Here is a tiny trained network, its code and every weight. The questions are about switching its units off for an input and a class, where a switched-off unit gives its printed mean instead of its output.

import numpy as np


def w(rows, s, z=0):
    codes = np.array(rows[::2]) - 128.0
    scale = np.full(codes.shape[1], s)
    scale[-1] = z or s
    return codes * scale


def norm(h):
    return h / np.sqrt((h * h).mean(-1, keepdims=True) + 1e-5)


def f(y):
    return np.maximum(y, 0)


def log_softmax(a):
    a = a - a.max(-1, keepdims=True)
    return a - np.log(np.exp(a).sum(-1, keepdims=True))


def net(x, mask):
    res = np.array(x, float).reshape(1, 7) / 4 @ E
    u = 0
    for l in range(3):
        y = f(norm(res) @ A[l][:, :-1].T + A[l][:, -1])
        res = res + np.where(mask[u : u + 12], y, B[l][:, -1]) @ B[l][:, :-1]
        u += 12
    return log_softmax(norm(res)[-1] @ U[:, :-1].T + U[:, -1])


A, B = {}, {}
E = w([
[128,128,128,127],'x0',
[130,130,127,129],'x1',
[129,127,127,126],'x2',
[158,118,123,97],'x3',
[127,125,127,123],'x4',
[100,150,244,99],'x5',
[169,62,150,172],'x6',
],0.011)
A[0] = w([
[135,3,94,150,117],'0.n0',
[172,115,212,86,5],'0.n1',
[150,59,202,171,119],'0.n2',
[211,72,130,93,157],'0.n3',
[235,127,109,173,172],'0.n4',
[34,117,96,105,242],'0.n5',
[64,89,35,122,180],'0.n6',
[176,138,81,180,47],'0.n7',
[167,154,121,69,169],'0.n8',
[198,142,113,17,213],'0.n9',
[133,192,166,84,139],'0.n10',
[73,221,112,190,196],'0.n11',
],0.011,0.0029)
B[0] = w([
[90,104,172,119,239],'0.n0',
[138,144,104,96,221],'0.n1',
[95,65,141,113,253],'0.n2',
[105,161,162,210,219],'0.n3',
[88,144,175,187,227],'0.n4',
[125,82,155,147,218],'0.n5',
[142,120,174,102,233],'0.n6',
[173,135,143,153,186],'0.n7',
[62,88,81,114,190],'0.n8',
[2,104,116,207,237],'0.n9',
[139,86,139,105,232],'0.n10',
[31,50,87,86,224],'0.n11',
],0.0079,0.0055)
A[1] = w([
[125,194,45,97,252],'1.n0',
[118,129,39,133,233],'1.n1',
[87,55,160,149,150],'1.n2',
[211,87,148,94,140],'1.n3',
[154,86,133,143,40],'1.n4',
[95,23,93,100,83],'1.n5',
[254,38,9,247,231],'1.n6',
[168,94,100,166,169],'1.n7',
[59,82,92,100,127],'1.n8',
[243,56,131,138,63],'1.n9',
[189,147,145,142,96],'1.n10',
[109,109,200,143,218],'1.n11',
],0.0092,0.0023)
B[1] = w([
[102,101,175,60,144],'1.n0',
[157,149,222,43,160],'1.n1',
[162,234,87,124,254],'1.n2',
[25,185,105,138,134],'1.n3',
[89,121,163,177,140],'1.n4',
[161,185,161,201,210],'1.n5',
[169,165,143,2,181],'1.n6',
[104,143,166,88,148],'1.n7',
[164,124,158,232,215],'1.n8',
[56,71,112,137,138],'1.n9',
[162,114,190,158,128],'1.n10',
[227,180,51,110,228],'1.n11',
],0.0076,0.009)
A[2] = w([
[116,159,96,233,45],'2.n0',
[150,129,169,171,138],'2.n1',
[162,153,157,68,171],'2.n2',
[115,152,179,162,25],'2.n3',
[119,253,128,143,200],'2.n4',
[184,42,157,183,148],'2.n5',
[168,63,79,82,131],'2.n6',
[145,136,169,35,150],'2.n7',
[139,87,115,107,108],'2.n8',
[125,172,52,108,176],'2.n9',
[109,117,118,176,2],'2.n10',
[140,86,155,78,121],'2.n11',
],0.012,0.0027)
B[2] = w([
[194,177,81,121,191],'2.n0',
[74,97,88,121,183],'2.n1',
[242,175,89,138,170],'2.n2',
[132,123,57,77,179],'2.n3',
[213,61,34,192,245],'2.n4',
[6,69,219,107,164],'2.n5',
[167,167,235,45,129],'2.n6',
[165,107,105,64,168],'2.n7',
[91,90,79,91,128],'2.n8',
[89,123,144,105,139],'2.n9',
[206,154,65,154,143],'2.n10',
[132,236,126,2,135],'2.n11',
],0.0056,0.012)
U = w([
[186,162,167,12,139],'0',
[10,27,187,123,254],'1',
[144,177,120,176,101],'2',
[137,138,118,166,120],'3',
[143,140,120,167,83],'4',
[116,99,95,179,39],'5',
],0.012,0.0058)

Each question gives the input, the list of numbers given to net, and the class t.
The units are the neurons (one row each of A and B). Each row of codes is followed by its name. A weight is (code - 128) times the scale printed after its matrix; where a second scale follows, it is the last column's (A, B and U).
mask holds one flag per neuron, layer by layer. A switched-off neuron (its flag False) gives its mean, the last column of its row in B, instead of its output. The means were averaged over made-up inputs and are rounded, as every weight is.
A unit's drop is (log p(t) with every unit on - log p(t) with that unit switched off) / (log p(t) with every unit on - log p(t) with every unit switched off).
The circuit of an input: a set's keep is (log p(t) with only the set's units on - log p(t) with every unit switched off) / (log p(t) with every unit on - log p(t) with every unit switched off). Starting from the 12 units with the biggest drops (on a tie, the unit counted first), units are removed one at a time, each time the one whose removal leaves the highest keep (on an exact tie, the one counted first), for as long as the keep stays at least 0.8.
circuit, biggest first: the units of the circuit, biggest drop first
top k neurons: the k neurons with the biggest drops, biggest first
top k neurons in layer l: the k neurons of layer l with the biggest drops, biggest first
drop of u: that unit's drop, to one decimal
input [-6,-1,2,2,1,4,7], class 1: circuit, biggest first : 2.n5
input [1,3,-8,-5,0,-7,-6], class 0: top 2 neurons in layer 1 : 1.n1, 1.n0
input [-5,8,-4,0,6,7,-8], class 1: circuit, biggest first : 0.n11, 2.n0
input [-4,3,-3,-7,-1,7,3], class 0: circuit, biggest first : 0.n9, 1.n8
input [-7,6,-3,6,-4,-8,-2], class 0: circuit, biggest first : 1.n6, 1.n1
input [0,-6,-7,7,2,-5,8], class 1: top 2 neurons in layer 1 : 1.n6, 1.n9
input [1,-1,-6,7,8,2,-4], class 2: circuit, biggest first : 0.n9, 0.n11
input [-4,6,6,-7,-3,6,-3], class 5: top 3 neurons in layer 0 : 0.n11, 0.n6, 0.n0
input [8,6,-3,-4,-2,-8,8], class 0: circuit, biggest first : 1.n6, 2.n6
input [-5,5,-5,4,-3,3,6], class 1: top 3 neurons : 0.n2, 2.n5, 1.n6
input [-4,2,2,-7,6,0,8], class 1: top 2 neurons : 2.n5, 0.n2
input [4,4,-1,4,-5,8,7], class 0: top 2 neurons : 1.n8, 1.n11
input [-1,1,3,-6,-7,7,3], class 0: top 2 neurons : 0.n9, 1.n8
input [4,-5,6,-1,-4,-1,-6], class 1: circuit, biggest first : 0.n11
input [0,-4,-1,-2,5,2,7], class 1: top 2 neurons : 2.n5, 0.n2
input [-4,-2,7,-3,4,-7,-6], class 0: top 2 neurons : 1.n1, 1.n0
input [-1,-8,3,7,7,-8,0], class 0: top 3 neurons : 1.n6, 0.n11, 1.n1
input [-2,-5,2,-7,3,6,-3], class 5: top 4 neurons : 1.n6, 2.n4, 0.n6, 1.n1
input [3,3,5,5,-6,2,-6], class 1: top 2 neurons in layer 0 : 0.n8, 0.n9
input [-6,-3,1,7,4,-8,3], class 0: top 2 neurons : 1.n6, 0.n11
input [-5,3,5,7,0,3,-5], class 5: top neuron : 0.n9
input [-7,1,-3,4,-7,-3,7], class 1: top 2 neurons : 2.n5, 1.n5
input [-1,2,6,-3,3,-8,5], class 0: top 2 neurons : 1.n6, 0.n9
input [-2,-5,7,8,6,6,4], class 5: top 3 neurons : 1.n6, 0.n9, 1.n1
input [-7,-1,3,-8,4,6,-5], class 5: top 3 neurons in layer 0 : 0.n6, 0.n11, 0.n0
input [-1,8,7,-3,3,-2,8], class 1: top 2 neurons in layer 0 : 0.n9, 0.n2
input [-4,-1,-2,-8,-2,6,1], class 5: top neuron in layer 2 : 2.n4
input [4,5,7,1,-2,-6,0], class 0: drop of 0.n2 : 0.2
